Here is a tiny trained network, its code and every weight. The questions are about switching its units off for an input and a target symbol, where a switched-off unit gives its printed mean instead of its output.

import numpy as np


def w(rows, s, z=0):
    codes = np.array(rows[::2]) - 128.0
    scale = np.full(codes.shape[1], s)
    scale[-1] = z or s
    return codes * scale


def f(y):
    return np.maximum(y, 0)


def softmax(a):
    e = np.exp(a - a.max(-1, keepdims=True))
    return e / e.sum(-1, keepdims=True)


def log_softmax(a):
    a = a - a.max(-1, keepdims=True)
    return a - np.log(np.exp(a).sum(-1, keepdims=True))


def net(x, mask):
    ids = ['αβδζηθξστφψω'.index(c) for c in x.split()]
    T = len(ids)
    res = E[ids] + P[:T]
    q, k, v = (res @ M[0].T for M in (Q, K, V))
    z = softmax(np.where(np.tri(T) > 0, q @ k.T / 4**0.5, -1e9)) @ v
    res = res + np.where(mask[0], z, O[0][:, -1]) @ O[0][:, :-1]
    y = f(res @ A[0][:, :-1].T + A[0][:, -1])
    res = res + np.where(mask[1:9], y, B[0][:, -1]) @ B[0][:, :-1]
    return log_softmax(res[-1] @ U[:, :-1].T + U[:, -1])


Q, K, V, O, A, B = {}, {}, {}, {}, {}, {}
E = w([
[80,139,210,129],'α',
[37,88,127,103],'β',
[142,39,83,133],'δ',
[186,141,160,96],'ζ',
[162,92,204,195],'η',
[187,31,196,109],'θ',
[79,145,122,83],'ξ',
[145,14,93,63],'σ',
[70,233,178,98],'τ',
[5,156,127,57],'φ',
[115,30,178,113],'ψ',
[113,195,94,150],'ω',
],0.012)
P = w([
[126,30,141,155],'0',
[115,177,115,165],'1',
[156,99,158,14],'2',
[137,73,73,149],'3',
[118,168,129,169],'4',
[141,83,187,2],'5',
],0.013)
Q[0] = w([
[55,55,254,91],'H1',
[86,204,135,35],'H1',
[155,219,194,213],'H1',
[178,121,217,43],'H1',
],0.012)
K[0] = w([
[66,69,202,226],'H1',
[20,103,173,89],'H1',
[204,246,215,152],'H1',
[124,20,237,119],'H1',
],0.012)
V[0] = w([
[157,63,106,255],'H1',
[114,75,75,61],'H1',
[229,146,110,192],'H1',
[136,123,155,112],'H1',
],0.013)
O[0] = w([
[56,35,168,193,233],'H1',
[143,54,34,98,244],'H1',
[192,138,246,199,3],'H1',
[146,134,144,98,154],'H1',
],0.012,0.0051)
A[0] = w([
[144,101,90,200,2],'N1',
[182,171,103,165,230],'N2',
[180,174,152,73,55],'N3',
[180,167,122,61,159],'N4',
[130,83,76,102,92],'N5',
[108,149,64,247,77],'N6',
[143,117,102,37,93],'N7',
[152,79,148,92,97],'N8',
],0.015,0.0057)
B[0] = w([
[215,208,164,60,156],'N1',
[198,116,165,91,141],'N2',
[31,108,121,216,152],'N3',
[126,84,115,35,185],'N4',
[35,115,192,150,251],'N5',
[123,126,8,152,149],'N6',
[217,169,122,189,241],'N7',
[151,175,80,93,190],'N8',
],0.018,0.021)
U = w([
[116,239,196,124,100],'α',
[121,201,148,222,45],'β',
[59,124,133,72,29],'δ',
[86,212,63,91,86],'ζ',
[157,78,213,102,147],'η',
[116,1,86,139,194],'θ',
[177,89,139,146,255],'ξ',
[108,107,127,184,176],'σ',
[179,130,83,182,135],'τ',
[133,189,111,100,174],'φ',
[67,97,64,159,85],'ψ',
[141,65,25,166,137],'ω',
],0.0096,0.0066)

Each question gives the input, a string of symbols that net reads in full, and the target symbol t.
The units are the heads (4 rows each of Q, K, V and O) and the neurons (one row each of A and B). Each row of codes is followed by its name. A weight is (code - 128) times the scale printed after its matrix; where a second scale follows, it is the last column's (O, A, B and U).
mask holds one flag per unit, heads first, then neurons. A switched-off unit (its flag False) gives its mean, the last column of its rows in O or B, instead of its output. The means were averaged over made-up inputs and are rounded, as every weight is.
A unit's drop is (log p(t) with every unit on - log p(t) with that unit switched off) / (log p(t) with every unit on - log p(t) with every unit switched off).
The circuit of an input: a set's keep is (log p(t) with only the set's units on - log p(t) with every unit switched off) / (log p(t) with every unit on - log p(t) with every unit switched off). Starting from all 9 units, units are removed one at a time, each time the one whose removal leaves the highest keep (on an exact tie, the one counted first), for as long as the keep stays at least 0.8.
circuit, biggest first: the units of the circuit, biggest drop first
most important unit: the unit with the biggest drop
k most important neurons: the k neurons with the biggest drops, biggest first
drop of u: that unit's drop, to one decimal
input θ β ξ ξ τ ξ, target θ: 3 most important neurons	(N7; N1; N5)
input δ ξ ω, target δ: most important unit	N7
input σ ζ ξ φ, target β: 3 most important neurons	(N7; N5; N4)
input β σ φ φ ζ α, target β: 3 most important neurons	(N7; N4; N5)
input ω τ θ, target ω: circuit, biggest first	(N7; N4; N3; H1)
input η ζ ψ φ, target β: circuit, biggest first	(N7; N5; H1)
input β α θ φ ω, target τ: circuit, biggest first	(N5; H1; N6)
input ζ ψ β α, target θ: 4 most important neurons	(N7; N1; N8; N5)
input σ ψ ω, target σ: circuit, biggest first	(H1; N5; N4)
input σ ω ξ, target σ: circuit, biggest first	(N5; H1; N7)
input φ φ β η, target τ: circuit, biggest first	(N6; N1; H1; N5)
input δ ω ψ β, target ψ: circuit, biggest first	(N6; N5; H1)
input τ α φ β, target ψ: circuit, biggest first	(N5; H1)
input β ζ ψ, target β: circuit, biggest first	(N7; N5; N4; H1)
input η α η, target η: 3 most important neurons	(N7; N6; N3)
input θ τ ω σ ξ η, target θ: most important unit	N7
input ω δ ψ α, target θ: 3 most important neurons	(N7; N8; N5)
input β φ τ θ, target η: 4 most important neurons	(N1; N7; N3; N6)
input ω ψ θ φ δ α, target ω: circuit, biggest first	(N4; N7; N3; H1)
input φ σ ω τ τ, target δ: most important unit	N4
input ξ ω β φ ζ, target η: 3 most important neurons	(N2; N7; N8)
input σ ζ σ θ σ β, target σ: circuit, biggest first	(N5; N7; H1; N4)
input ξ η φ ω, target ω: 2 most important neurons	(N6; N7)
input ω α ξ τ ω τ, target ω: 2 most important neurons	(N4; N3)
input δ β β, target δ: 2 most important neurons	(N7; N8)
input ω ζ φ, target ω: drop of N7	5.2
input ξ δ φ η, target τ: drop of N4	0.4
input σ δ β, target σ: drop of N1	0.1
input σ ψ β ψ ζ, target η: drop of N7	0.5
